What can hang from each mark:
z_263: z_544
z_411: z_263 z_459
z_544: z_263 z_459 z_496 z_847 z_883
z_962: z_411 z_560 z_756 z_883
z_847: z_496
z_995: z_544 z_560 z_847 z_918
z_918: z_263 z_496 z_882
z_756: z_560
z_882: z_560 z_847 z_918 z_995
z_560: z_411 z_882 z_918
z_459: z_560 z_882 z_918
z_883: z_263 z_962
z_496: z_263

Each row is shifted at random along 3 fixed directions that mean nothing.
Known rows, with every way that one mark hangs from another:
(z_496 (z_263 (z_544 (z_459 z_882) z_847 z_883))): [  85 -245  122 -165  -62  -36 -112   14 -389 -151  -53  -98    4 -158
  -57 -186   45  -11  -78 -216  145   55  157  187  -90   58  299   27
  189 -127  224 -157 -158  -43   85   88 -229   76 -175 -121   47   19
   41   37   73 -179 -161    4   17  -73  101  229 -148  178  163 -106
  238  211  -42  -71   71  212  -31 -115]
(z_496 (z_263 (z_544 z_847 (z_883 z_962)))): [ 123  -72  -10  -80  -61   29  -50   22 -358  -83 -193 -222   18 -235
  -84 -179   27  -32  -32  -94  108   35  119   -6  -59  207  159  -40
  109 -104  337  -31  -34   -7   37  117 -243  -35  -40   99   71   69
  -49  -32  105 -311  -95  -77   34   -9   74  215  -91  187  -25 -223
  -46  256   92   -4    6  324  -43  -77]
(z_496 (z_263 (z_544 z_883))): [  90  -74  -53  -14    3    2   23    5 -251  -17  -74 -132    4 -140
  -46 -136   13   44    9  -57   36  -26   85  -92  -27  176  205  -86
   17  -80  165  -11    1   15   11    8 -106  -48   51  -37  -17   36
  -44  -32   64 -174  -85   44   -8  -22    4  173  -51   91   10 -165
  -16  140   69  -12  -36  230  -42  -24]
(z_995 (z_544 z_496 z_883) (z_560 z_411) z_847 (z_918 z_882)): [ 259   55  -63 -204  335 -175  336  179 -232  191  228 -284  -97  -39
  220  -42   23  -27   -6 -170   14 -166 -134 -133  -10   47  192 -304
 -262 -240   29  438 -209 -140  190 -163  158 -169  141  -99  -63  -59
  130  162 -182  104  319  274 -134   46 -252 -212  109  155 -210 -261
    1  -45 -161 -187 -156  -88  -35  255]
(z_962 (z_560 (z_918 z_496)) z_883): [  41   37  -76  -24  230  -71   72  -48  -28  180  224 -127  -33  231
   88  156   19 -157   83   36   75 -104  -33  -56 -140   95   70 -194
 -186 -121  -41  227 -151  -50   -5  -77  -76  -94   80  -21  -45 -153
  -14  250 -110    2  256   50  -41  -67  -92  -71   99   29   -4  -10
   30 -162    5  -16 -163 -155  -99  200]
(z_756 (z_560 (z_411 (z_263 (z_544 z_883))) z_882 (z_918 z_496))): [ 249 -319   37 -221   34  -91 -161   78 -280    4  -33  -41  -46 -163
   80   31  158  116 -239    8  139   66  265    1 -256  181  295  -61
  114 -126  265  -87  -81  166   18   88 -296  163  -99 -194  129 -171
 -119  166  138 -157 -294  -42 -189 -291  160  359  -17  229  213  -82
  197  163  -55   36  -52  281  -95  -57]
(z_496 (z_263 (z_544 (z_459 z_560)))): [ 189   39 -168 -118  139 -168   67  -16 -295   46   13 -288   36 -259
  -56 -284   26   -3  229  -34  -42 -154  208 -173  -51  418  278 -222
 -162 -205  215   36  -91  193   91  -58 -210 -137  217   46   19   -1
    1  -48  113 -129   28  225   19   40  -52  215 -223  175  -95 -376
  -45   33   72  116   56  199 -130 -165]
(z_544 (z_459 (z_560 z_411 z_918) z_882) z_496 (z_883 z_263)): [ 364   75  -69 -146  338 -202  233  111 -124  300  380 -461  -27  155
  381  -11  -19 -217  306 -232  138 -210 -279 -142 -180   20  128 -342
 -381 -537 -207  332 -345  -89  222 -268   59  -79   91 -235   91   15
  235  196 -377  256  338  514  -30  -87 -221  -95 -142  336  -11 -209
  256 -271 -177   17 -144 -109 -267  168]
(z_544 z_263 (z_459 (z_882 z_995) z_918) (z_847 z_496) z_883): [  78 -122  205   73  107  164  145   68  -99   38  -31 -282  174   43
  343 -122 -335 -304  144 -294  157  -19 -418    5   13 -201  -18  -27
  166 -254  -48  103 -232 -315   83 -100  177   14 -195 -185  122  377
  304  206 -435  278   79  286  296   86 -188 -209   72   92  -49  -84
  406  -56  -31 -264 -171  167 -202   66]
(z_882 z_560 (z_918 (z_263 z_544))): [ 131  119 -162  -45  351   33  296 -106  -87  333  137 -203   40  250
  149  -14 -135 -246  360  -97  -68 -402 -210 -242   -2  146   48 -484
 -437 -314 -296  402 -158    0  116 -252   82 -182  241  -75 -109   80
  209   10 -414  189  406  406   37   81 -340  -54  -89  -97 -274 -123
 -112 -309 -104  -46  -70 -150 -160  367]
(z_918 (z_882 z_847 z_995)): [  48  -43   72 -297   43 -152  -49 -133  -73   78  156  -44 -119  152
 -184  153  134 -217   -3 -108   57 -125  182  113  -39   57  -73  -92
 -285  -83  -97  151 -148  156  142  -56 -197   59  177   -3 -125 -131
   57  -60  -78    4  313  -26 -164 -146    1  189  -90   79 -233   95
    9  -86  -75   98  138 -223  -86   59]
(z_962 z_411 (z_560 z_918) z_756): [ 130   21  -45 -131   81  -74  -84   -4  -56  -95   99  -98 -157    0
 -132   -5   96   94   14   85   39   49  314  -40 -194  237  168  -62
   14  170  403  -24    0  249   38   69 -346  -91   65  191  -89 -216
 -134  170  254 -219   32 -150 -159   38  186  143   47  157   45 -158
  -74   83  227  193  -24  152  -71 -229]
(z_544 (z_883 (z_962 z_560))): [  44   16  -32    2  -15   38   81   96 -118   66    0 -180   52    9
   -6    8  -57  -35   47    4   40   30  -26  -44  -12  113    4  -56
  -45  -18  173   50  -19 -115   13   -5  -78 -123   28  122   11   11
  -28   65  -12 -163   64  -13   81   91    2    2   44   91  -56 -140
   -3   15   70    5  -93  107  -16    4]
(z_918 (z_263 (z_544 z_496 z_847 z_883)) z_882): [ 141  -69  -73 -122   53   65  -91    6 -268  -78 -154 -181   60 -313
  -18 -132   36   30 -118  -47  102  -84  133  -26   13  342  206  -47
    4  -99  321   79 -112  133   44  -19 -212   16    9  -59  -78  159
    4  -68  153 -198   -4   90   38  -78  -40  231  -86  125  -87 -142
  -50  277  -21  -58   -9  342 -178  -19]
(z_263 (z_544 (z_459 (z_882 z_847)) z_496 (z_883 (z_962 z_756)))): [  43   -8   62 -237   79 -128  -56  -56 -352  -53  159 -177 -137  188
 -156   -3  146 -190  -51 -205  186  -45  276  272 -161  -16  135  -65
 -171 -160  108   72 -257   39  167  141 -397   75  -85  -49  -86 -135
   19  128  159 -285  190  -57 -140  -60  155  140 -123  184   26  -22
  164   63   83   -2  125   21 -142   65]
(z_882 (z_847 z_496) z_918 (z_995 (z_560 (z_411 z_459)))): [  35 -331  186 -241   61 -159  -44 -132 -219   41  110 -148 -112  131
  -75   -3  -15 -206  -16  -99   -3   27  188   87 -117   52   44  -54
  -54  -63  102  -36 -125   90   60   59 -251   17   92   38  125 -223
   72  189  -69   23  -59 -110 -176  -58   51  292  -42  128 -155 -107
  210  -79  -17  -17   90   23  -54   79]
(z_411 z_263 (z_459 (z_882 z_560 z_847 z_995) (z_918 z_496))): [ -71 -243  193  263 -142  531  228   45 -118  -99 -397 -151  487 -405
  353 -411 -575 -160   18  -80  -50   66 -275 -158  214  -55   70  108
  567   10   19 -104  -26 -234  -95  156  134    9 -216 -139  399  538
  133   92 -330  334 -433   81  474   49 -154  -14  264 -273 -165 -135
  204   89  -12 -334 -156  524 -189   34]
(z_756 (z_560 (z_882 (z_918 z_263 z_496)))): [  -2 -230   63   19  -22   88 -150  -68   15  -38 -158  124  192  -74
   92   89  -48   59 -139   77   -1   22  123   15  -74  111   95  -41
  149   31   56 -111   61   24   -2   32 -117   73 -131 -173   40   99
  -34   95    5   20 -254    6   91  -73   46  237   54  -61   25   26
  121  128  -84  -20 -118  111  -92  -80]
(z_560 (z_882 (z_995 z_544))): [ 151   70  -20   -9   84  134  130  134  -28  -20 -218 -127   94 -384
   50 -154  -89    9  -42  -39  -26  -21   -2 -237   89  190  -26  -29
  104   20  209  159  -17   97   57   11   41  -47  152   45   11  169
  -11  -47  -23   48   55  117   74   35  -75  -61  103   11 -248 -234
 -132  102  107  -75    8  316  -86 -106]
(z_263 (z_544 (z_459 (z_882 z_560 z_918 z_995)) z_496)): [ 151 -154    6 -392  253 -296 -200 -151 -411  -70  -27 -351 -269 -206
 -299 -102  302  -34  118  -53 -114 -158  748  -53 -227  670  195 -260
 -272    4  621  -32  -97  725  187  -11 -572 -104  334  146 -204 -293
  -79   -9  420 -311   86  -38 -246   -9  164  657 -325  301 -336 -418
  -61  123  361  280  311  368 -216 -284]
(z_995 z_560 z_847 (z_918 z_882)): [  95  -38   51 -139  166 -128  178   80  -86   84  166   36   21  -26
  136   25   19   -2  -72  -84  -75  -78  -70   -4   28  -72   95 -204
  -58  -51  -93  177  -33 -153  119 -113  179  -85   28  -89  -24  -42
   88  116 -190  118  145  100  -12   61 -190 -170  124  -45 -139   -4
   39  -42 -214 -127  -73 -249   51  119]
(z_459 z_560 z_882 (z_918 (z_496 z_263))): [ 125   31 -106   16   83 -195    6   33    4   28  102 -127   95  -11
   46   24  -12   33  168    2   11 -164   97 -121  -61  175  153 -148
 -101 -209 -158    2   41  114   63   19  -68   64   57 -170   40  123
   22  130   28   79  -73  273   61 -115  -16   98  -56   74  -74 -127
  121  -73    1   81 -167    0 -207 -143]
(z_496 (z_263 (z_544 (z_459 (z_882 z_560 z_995))))): [  -2 -307  156  -39  -86  143   71  -37 -206  -68 -120   11  213 -148
   11 -179 -262  -92   40 -195   27   19   33   16  106   25  171  -13
  234  -47   43  -95  -17 -167   36   61  -68   48  -78 -129  112  193
  122   73 -202   46 -225  123  223   47  -12  217   -6  -35  -41 -126
  261  121  -53  -80   36  239  -60 -120]
(z_459 (z_918 z_263 z_496)): [  57  138 -164  129  107  125   59   -9   79   -1 -108 -121  179  -90
  141  -90 -134  -17  117  102  -10 -182 -107 -215    4  165   34 -121
  -44  -95  -33  125    8   59  -20  -54   24  -55   52  -64   26  218
   61   35  -55  101   32  210  154  -17 -127  -42   18  -59 -111  -78
  -78   19   22  -12 -177  109 -170   76]
(z_263 (z_544 z_496 z_847 (z_883 (z_962 z_411)))): [  29  -49   50   20  -45  163   71   18 -254  -74 -190 -274   23 -135
   32 -124 -153  -77  -48 -117  140   93  -30   23  -53   93   54  120
  150  -60  376  110  -84  -89    4  172 -197  -53 -195  150   97  146
   40  133   33 -255  -55  -73   80   76   36   40   46  193   -5 -238
   -9  203  144 -164 -100  435  -49  -25]
(z_962 z_411 (z_756 (z_560 z_918))): [  92  -30   -6  -51   17   48  -14    8  -55  -98  -56  -62  -60  -75
   -5  -47  -10  117  -12   99    5   82  198  -41 -160  143  135  -16
  148  179  372  -82   33  150   17   72 -229  -84  -65   98   -2  -61
 -115  128  137 -114 -162 -145  -44   86  160  106   89   91   89 -204
  -18  132  203  123  -77  230  -38 -254]
(z_756 (z_560 (z_411 z_263 z_459) (z_918 (z_882 z_847 z_995)))): [ 275   -7   33 -228  208   46  224    3 -170  309  138 -287   91  -29
  305 -119  -82 -337  169 -167   21 -209 -305 -111  -82    5   26 -296
 -173 -314 -198  300 -349  -55  160 -211   34  -72  131 -158  183   33
  183  -16 -466  378  244  223    6 -143 -255  -93  -28   98 -194  -87
  110 -275 -241  -33   11 -138 -195  226]
(z_882 (z_560 z_918) (z_995 (z_544 z_883) z_847)): [ 101 -340  172 -336   19  -72  -84   32 -406 -130  -31  -86 -212  -56
 -172  -23  131  -23 -152  -21   18  112  445   80  -98  155  200    3
  117  142  394 -129 -112  124   48  128 -328   26   87  137   -5 -244
  -79  145   87 -183 -137 -288 -265  -98  189  442   58  112 -113 -147
  117  221  152   68  113  175  101   21]
(z_496 (z_263 (z_544 (z_459 z_918) (z_883 (z_962 z_756))))): [  48 -159   98 -194  -40 -164 -221    6 -304 -183  173   88 -109  254
 -213   68  156   -7 -119  -98  154   24  261  254 -245 -103  229  -15
   41    6   69 -246  -39 -102   90  177 -331  143 -176  -93  -10 -153
   49  198  164 -335 -177 -161 -128  -49  254  246 -131  156  245   62
  322  128   46  131   39  -29   15   -6]
(z_544 z_263 (z_883 z_962)): [ 222   85 -101 -305  149 -386 -214    8 -253  106  262 -284 -269  246
 -263  162  393 -103  130  -65   59 -136  288  105 -247  217   71 -282
 -495 -174  132   87 -130  221  178 -130 -359  -28  248  116 -231 -354
  -74  -42  202 -281  348  -64 -341 -122  148  306 -285  335 -129  -54
    2  -48   96  301  172 -211  -74   40]
(z_496 (z_263 (z_544 z_847 (z_883 (z_962 z_411 z_560 z_756))))): [  26 -151   80  -80  -95   -9   27  -26 -221  -12  196  -12   21  393
 -132  134 -147 -161  -12 -186  260   63  -55  272  -81 -181  192   37
   30  -82  -26   66 -112 -429   40  167 -269   72 -241   36   -8  -36
   99  285 -127 -264   35 -102  -14    7  131   27   72  114  171   43
  247   22  -86  -63 -142  -64   26  103]
(z_756 (z_560 (z_918 z_263 z_496 z_882))): [  97   31 -117   35  118  161   68  -12   82  140  -53   20  266  -85
  262   40 -131  -25    7   71   36 -168 -190 -158   13  125   68 -208
  -45 -146 -137  179  -41  -97   29 -149   66  -24  -19 -235   34  226
   55   48 -234  222   21  276  209  -64 -200  -64   61 -106  -48    7
   39   15 -207  -38 -200  -47 -176   68]
(z_496 (z_263 (z_544 (z_459 (z_560 z_918))))): [ 138 -219   55 -306  139 -361 -163  -97 -281   54  329   45 -122  219
  -93   87  213  -87   52 -107   81  -98  263  128 -245   53  267 -182
 -160 -220 -121 -103 -150   27  109   11 -271  112    5 -138   49 -239
   75  194  -21  -64  -50   62 -192 -163   67  305 -216  193  156   18
  301  -80 -121  172   87 -258  -13   17]
(z_995 (z_560 z_882) (z_847 z_496) z_918): [ 107    1   40   47  262  -73  251  113  -21  186   72  -91   79  -77
  319  -69  -98  -69  -43 -100  -34   12 -228 -109   54 -104   40 -205
    3 -158  -94  274  -33 -225   73  -89  280  -98   43 -116   70   29
   60  217 -242  196  150  203   64   69 -255 -330  232  -36 -157  -62
   59  -53 -131 -279 -182 -109  -57  102]
(z_918 (z_882 (z_995 z_544 z_847))): [ 103   -8   54 -371  132 -243    7    6  -99   83  311  108 -141  299
 -181  247  170 -183  -73 -151   51 -140  101  221  -11 -116    9  -66
 -319 -100 -295  236 -205  -72  163  -33 -103  174  145  -60 -168 -209
  119   87 -108   34  350   31 -275 -220    0  -17  -21   26 -186  188
  136 -158 -208    2  134 -450   70  237]
(z_883 (z_263 (z_544 z_459 z_496)) z_962): [  47  -97   53 -139   50 -132 -132  -70 -186   26  144   -4   70  189
  -34   80   52 -166  -34 -146   80    5   60  202 -117  -54   54  -25
 -166 -202  -63   31  -85 -197   66   43 -219  137 -116  -55   53  -47
   91  161   16 -171   -8   16  -28  -93   93  150 -149  156   62   79
  240    8 -113   24   82 -116  -15  115]
(z_544 (z_459 z_882) (z_847 z_496) (z_883 z_263)): [ 141  -34   14  -39  111  -22   25   78 -166   74   58 -304   75   13
  164 -127  -89 -159   80 -202  133   23 -177   86  -31    7  113  -76
 -104 -293   27   93 -208 -179  102 -125  -38   15  -34 -125   28   86
  114   84 -115   26  116  225   90  -62  -55  -39 -102  156   14  -82
  258    4 -113 -135  -51   65 -163   35]
(z_847 (z_496 (z_263 (z_544 z_459 z_883)))): [ 111   53 -129 -100  262 -231   38  -64 -263  232  254 -260 -104  250
  -22  -44   89 -192  181 -162  107 -167  -47   14 -118  115  198 -279
 -427 -354 -108  226 -220  -75  116 -161 -122  -63  196 -135 -118 -169
   90   65  -47  -76  298  256 -114  -88 -110   29 -217  172  -10  -84
  160 -117  -46  -16    4 -150 -139  173]
(z_847 (z_496 (z_263 (z_544 z_883)))): [ -77 -209   97   -9   62 -171    3  -90  -65  233  392  188  -16  693
   24  335  -61 -232  -31 -225  214  -41 -275  267  -32 -426   76  -53
 -236 -306 -642  118 -106 -534    3  -19   79  241 -147 -349  -34  -66
  193  278 -334   73   61  146  -85 -202  -63  -76   22  -35  196  360
  468 -222 -310 -178 -149 -480   17  399]
(z_847 (z_496 (z_263 (z_544 (z_459 z_882) (z_883 (z_962 z_411)))))): [  26 -101   90  -49  -10  -36    0   47 -153   50  198  -31   51  335
  -15   51 -129 -137    5 -284  201   63 -150  221 -111 -229  131   -8
  -64 -229 -207   51  -89 -379  100   87 -142  141 -189 -179   63   10
  146  285 -127 -115  -24  148   32  -95   68  -45  -36  146  180   66
  425  -32 -130 -144  -98  -84  -53   31]
(z_962 (z_560 (z_411 z_459) z_882)): [ 180    1  -21 -103  114  -81  111  113  -12  222  219  -98   33   44
  152  -16   15  -73   40 -112   79  -63 -193   -2  -55  -34   85 -103
 -103 -219 -147  184 -210  -98   94  -81   40    8   40 -136   85 -142
   86   98 -175  159  188  217  -45  -84 -115 -185  -38  123   57   -4
  114 -224 -215  -67  -11 -132  -75   85]
(z_411 (z_263 z_544) (z_459 z_560 (z_882 z_847) (z_918 z_496))): [ 101  -29  -23   32  113   65  221   55 -200   87   33 -168  279  -81
  235 -214 -237 -160  133 -108  -17 -202 -144  -88   13    6  188  -95
   46 -320 -303   80 -177  -69   14   86    5  111 -102 -228  262  282
  148  170 -194  223 -134  296  174 -140 -170 -102   43 -109  -68  -72
  198 -227 -130 -232 -115  100 -198  192]
(z_756 (z_560 (z_882 z_847))): [  69   38   22  -43  127  -12  238  -56  -40  312   79 -149   63  122
  209   22  -58 -240  126 -124   41 -111 -194    1  -10  -85  -59 -187
 -195 -279 -242  287 -203 -113  114 -115  102  -70   30 -127   20   55
   58  -12 -353  231  297  197   47  -12 -197 -169   43   13 -110  -14
    6 -226 -138 -135  -84 -210  -99  119]

Rows:
[ 177 -237   98 -224    5 -141 -111   32 -284  -52  -33  -56    7 -222
 -116 -105  102   35 -137 -111    6   75  348   51  -32  143  216  -85
   80  -52  255  -63  -35   78   86   87 -225   60   44   26   -9  -38
 -137   24  131 -101  -84  -64 -134  -46  112  297   20  110 -106 -120
   46  164  -12  -35   95  101  -10 -126]	(z_995 (z_544 z_263) (z_560 (z_882 z_847)))
[ 231  -99   17 -207  104 -279 -126  110 -236  144  208 -287    2  123
   23   59   82 -186   18 -156  187   53   28  176 -146   80  102 -111
 -257 -352   13   47 -209 -154  162  -51 -237   95   32  -54   71 -114
   86  161  -42 -142  126  135  -64 -146   48  174 -194  304    1  -58
  331  -21 -166   31    1  -78 -153   -3]	(z_544 (z_459 (z_560 z_882)) (z_847 z_496) (z_883 z_263 z_962))
[ -46 -206  275   37  -78  237   10  -64  -28  -71 -212   64   82 -166
  181  -99 -121  -60 -164 -117   28  152   -7   -5  -30 -149  -39   60
  372   42   56 -110    0  -14   25  143   42   18 -218  -85  178  195
   18   48 -152   86 -166  -69  117   42  -26   34  165  -68   24   36
   31   93  -11 -217  -71  226  -52  -63]	(z_560 (z_882 z_847 z_918))
[ 168 -117  -16 -148  227 -258  -77  -17 -225  113  155 -103  -65   70
   18   11   83  -94    3  -92   76  -32   56    1  -89   93  204 -222
 -104 -220    4   95  -82 -121   57    4 -108   20   98  -47   27  -93
   -9  191  -32   29   11   75 -122  -99  -41   73  -15  115  -76  -99
  152   21  -85  -32  -54 -162  -57   63]	(z_995 (z_544 (z_847 (z_496 z_263))) (z_560 z_918))
[  68  -25  -19   81   55  167  218   51  -62   73   10  -37  190   34
  156  -51 -238 -101   37  -97   13  -22 -251  -78   50  -88   56  -46
   29 -131 -137  140  -25 -298  -45  -49  116   12  -70  -73   69  206
   78  129 -255  -15  -14  138  147    9 -110 -130  146  -74   34  -29
   56  -77  -96 -196 -159   90   -4  213]	(z_962 (z_883 (z_263 z_544)))
[ 217  149 -209 -163  221   97   32 -106 -156   58 -146 -217   72 -332
   45 -208   66  -68   29   27   44 -268  190 -280  -63  457  156 -309
 -184 -219  176  288 -127  378   93  -60 -259  -75  217  -39  -32  101
  -57  -83   55  -46  235  228   10 -145 -149  154  -83   29 -228 -161
 -291  129    6   16  -10  212 -289   33]	(z_560 (z_918 (z_263 z_544) z_496 (z_882 z_847)))
[ 114 -240  161   -6   18  249   24  -39    0  -88 -236    8  169 -254
  207  -68 -221  -57 -129 -123   74   11  -57 -162    0   38   -3   27
  296  -38  119   63   -3   27   11   80  -16   93 -126 -136  163  296
  141  139 -182   68 -179  135  134  -27  -60  134  133   63  -72  -92
   67  160  -25 -142 -105  440 -171  -25]	(z_560 z_411 (z_882 (z_918 (z_263 (z_544 z_496))) z_995))
[  43 -277   74  -73   66   19   26  118 -233  -59   22  -60  135   30
   73  -53 -128   44  -89 -123   27   33   87   50  -18   24  291 -108
   27  -52   85  -51  -40 -240   72  -25  -69   24 -127 -180   11   32
   79  217  -54   -6 -230   80   63    7   55  213   36  -23   31 -122
  322  150 -119  -90  -90   95    6   84]	(z_995 (z_544 (z_459 (z_882 z_560)) (z_883 z_263)) (z_918 z_496))
[ 110  -78   55 -131  198 -139  -18  -99 -226   64  135 -170   19  136
  139  -29   12 -231   92 -183   83 -121  -53  106 -156   -7  107  -83
 -141 -313  -33  117 -220  -88   86  -36 -103   65 -125 -102   58   61
  202  171 -121   13   91  158    6  -55  -64   38 -157  189   34  -29
  211  -83  -84  -68  -12  -53  -93  161]	(z_883 (z_263 (z_544 (z_459 z_918) z_496 z_847)))
[ -79 -344  220 -254  -84 -123 -210 -111 -257 -127  111  206  -73  207
 -148   83   83 -103 -190 -154  150   80  185  411 -119 -186  148  170
  119  -48   -1 -184 -177 -143   15  160 -247  228 -295  -73   57 -162
  117  164   15 -144 -148 -174 -105 -106  161  201 -132   75  272  183
  337   60 -170  -56  157 -129  143   85]	(z_263 (z_544 z_459 z_847))
[ 163   16 -157  -12  111  114   41   16  -41   30   -1 -101  152  -53
  190 -119  -92  -15   33  103   81 -123  -88  -86  -86  111  220 -148
   27  -98   40   84 -159  -33   12  -38 -138  -20  -38 -152  111   -8
   24  125  -68  128  -79  121   43  -70  -26  -10   -6   -4   94 -110
   79   35  -96   59  -98   80 -164   94]	(z_962 (z_756 (z_560 (z_411 z_459) (z_918 z_263 z_496))))
[-105 -260  149   56  -67   11 -120 -115   -2 -145  -94  108  125   -6
  -15   78  -97  -41 -130  -13   34   73   79   15    2  -26   50   36
  198  120   42  -89  128 -138  -41   75  -51   51 -107  -77   56   55
   39  151  -36   10 -254 -155   79  -37   73  226  124  -32  -56   31
  161  214   -1   31  -94   43   -9  -37]	(z_882 (z_995 (z_918 (z_496 z_263))))
[  18  -40  138  -14  -41  240  149  -19   12  -48 -191  -73  140 -225
  133 -120 -214 -121  -15  -71   -1  -39  -81 -151   71   13 -120   25
  193   22   49   51   -8   47   44   30   77  -26  -27  -26  114  337
  114  -17 -231  156   -6   76  214   64 -127  -34  140  -50 -205  -77
  -28   39   39 -118 -100  233 -128  -66]	(z_459 (z_918 (z_882 z_847 z_995)))
[  86  181 -177   27  130  -74   32  -61   63  182  123  -72   98   43
   50   58   21  -82   96  -52   70 -211 -140  -91   25  114   85 -241
 -298 -251 -266  281  -52  -49  103 -144   31  -21  161 -200 -106   34
   51  -59  -89  109  287  299   36 -124 -178  -71  -99  -13 -126   40
  -34  -64 -188    7  -83 -198 -199   75]	(z_918 (z_496 z_263) z_882)
[ 157 -457  281 -323  -42  -13 -121   25  -71  -11   88  245   59  205
  106  256  -55 -151 -241 -160  230   70  -49  251 -107 -295   47   82
  220 -101 -184  -29 -194 -307   54   92 -100  319 -283 -222  177   22
  174  284 -379  191 -199  -46  -81 -243   98  153  121  109  154  187
  435   29 -336  -44  -59 -197   69  127]	(z_756 (z_560 z_411 (z_882 (z_995 (z_544 z_847))) (z_918 z_263)))
[ -95 -298  124  -34  -55  191  -35 -189 -220  -98 -129   34   89  114
   -9   -1 -134 -121 -125  -51   98  -24  131   68  -62   -4  144    5
  113  -49   13  -48  -77  -50  -36  129 -223   70 -188 -104   55  118
   59  135  -90 -110 -160  -73   24  -85   26  303   62  -92   39   62
  105  133  -46 -160 -103  180  -44  244]	(z_882 z_847 (z_918 (z_263 (z_544 z_883)) z_496))
[ 102 -253  216 -182   41  -86   81  -58  -78  112  138    3  -81  126
  129   80   -9 -120  -65 -182   73   14    5   53 -126 -180   22 -122
   25 -172 -120   65 -111  -34  124   41    3   22  -75 -119  127  -87
   97  150 -289  134   67   54 -116  -25  -63   66   51   93    8   19
  126 -126 -193 -125  -50  -96  -29   96]	(z_995 (z_560 z_411 (z_882 z_847 z_918)))
[  99 -140  -21 -225   43 -322 -195   -2  -43  -29  276   74  -66  284
 -163  216  150   23   62   72   -3 -136  267  110 -149   77  105  -74
 -204  -54 -181 -165   -2  123   39   -2 -217  165   50  -62  -34 -103
   60  147   59  -42 -102   18 -169 -164  123  314 -118   99   16   91
  214 -112  -74  236  -17 -268  -22   19]	(z_459 z_560 (z_918 z_263))
[ 182  -55  -71 -232  185 -260 -133   13 -141   97  313  -39  -37  173
  -22   72  192  -77   98   32   -7 -188   96   40 -169  110  167 -213
 -234 -159 -202  -30 -182   71   83 -101 -178   64  123 -106   39 -201
   71  111  -56   97   30   80 -177 -193  -26  174 -173   82   -3   58
  185 -171 -158  195   84 -324  -67  159]	(z_411 (z_459 (z_560 (z_918 z_263))))
[ 119 -147  -79 -225  176 -185  -68   43 -358  -86   69 -245   -3  -20
  -75  -84   46  -27    7    0   71 -132  248   48 -111  301  335 -154
 -156 -111  254   27 -232   11   89  -45 -288  -60   30   11  -44  -83
   98  148  104 -124  -19   30  -81  -33   28  304 -121  138  -56 -253
  158  162  -55   62  -28   38  -33  124]	(z_995 (z_544 (z_459 z_560) z_847 z_883) (z_918 z_263 z_496))
[ 269 -215   -5 -352  170 -154   -1  -13 -378  -11  -75 -350 -152 -230
  -94 -189   61  -88   86  -75  -27 -114  328 -130 -105  420  200 -239
 -101  -62  466   93 -108  353   78  -40 -322  -79  221  190   15 -166
   28    2   71 -161    7  -83 -187  -44   58  454 -112  257 -265 -373
  -92  117  106  169  135  316  -98  -40]	(z_882 (z_560 (z_411 (z_263 (z_544 z_847)))) (z_995 z_918))
[ 180 -183   79  -49   12   49  134   27 -175   84  -39 -169  151 -226
  241 -187 -193 -112  -31 -168  114   32  -46  -70   27    2  146    5
  143 -291  -43   99 -143  -51   10  127  -50  128 -101 -140  278  226
   62  111 -139   76 -137  188   54 -139  -71   87  103  120    5 -114
  112    1 -140 -201 -107  294 -197   16]	(z_459 (z_560 (z_411 (z_263 (z_544 z_496))) (z_882 z_847)))
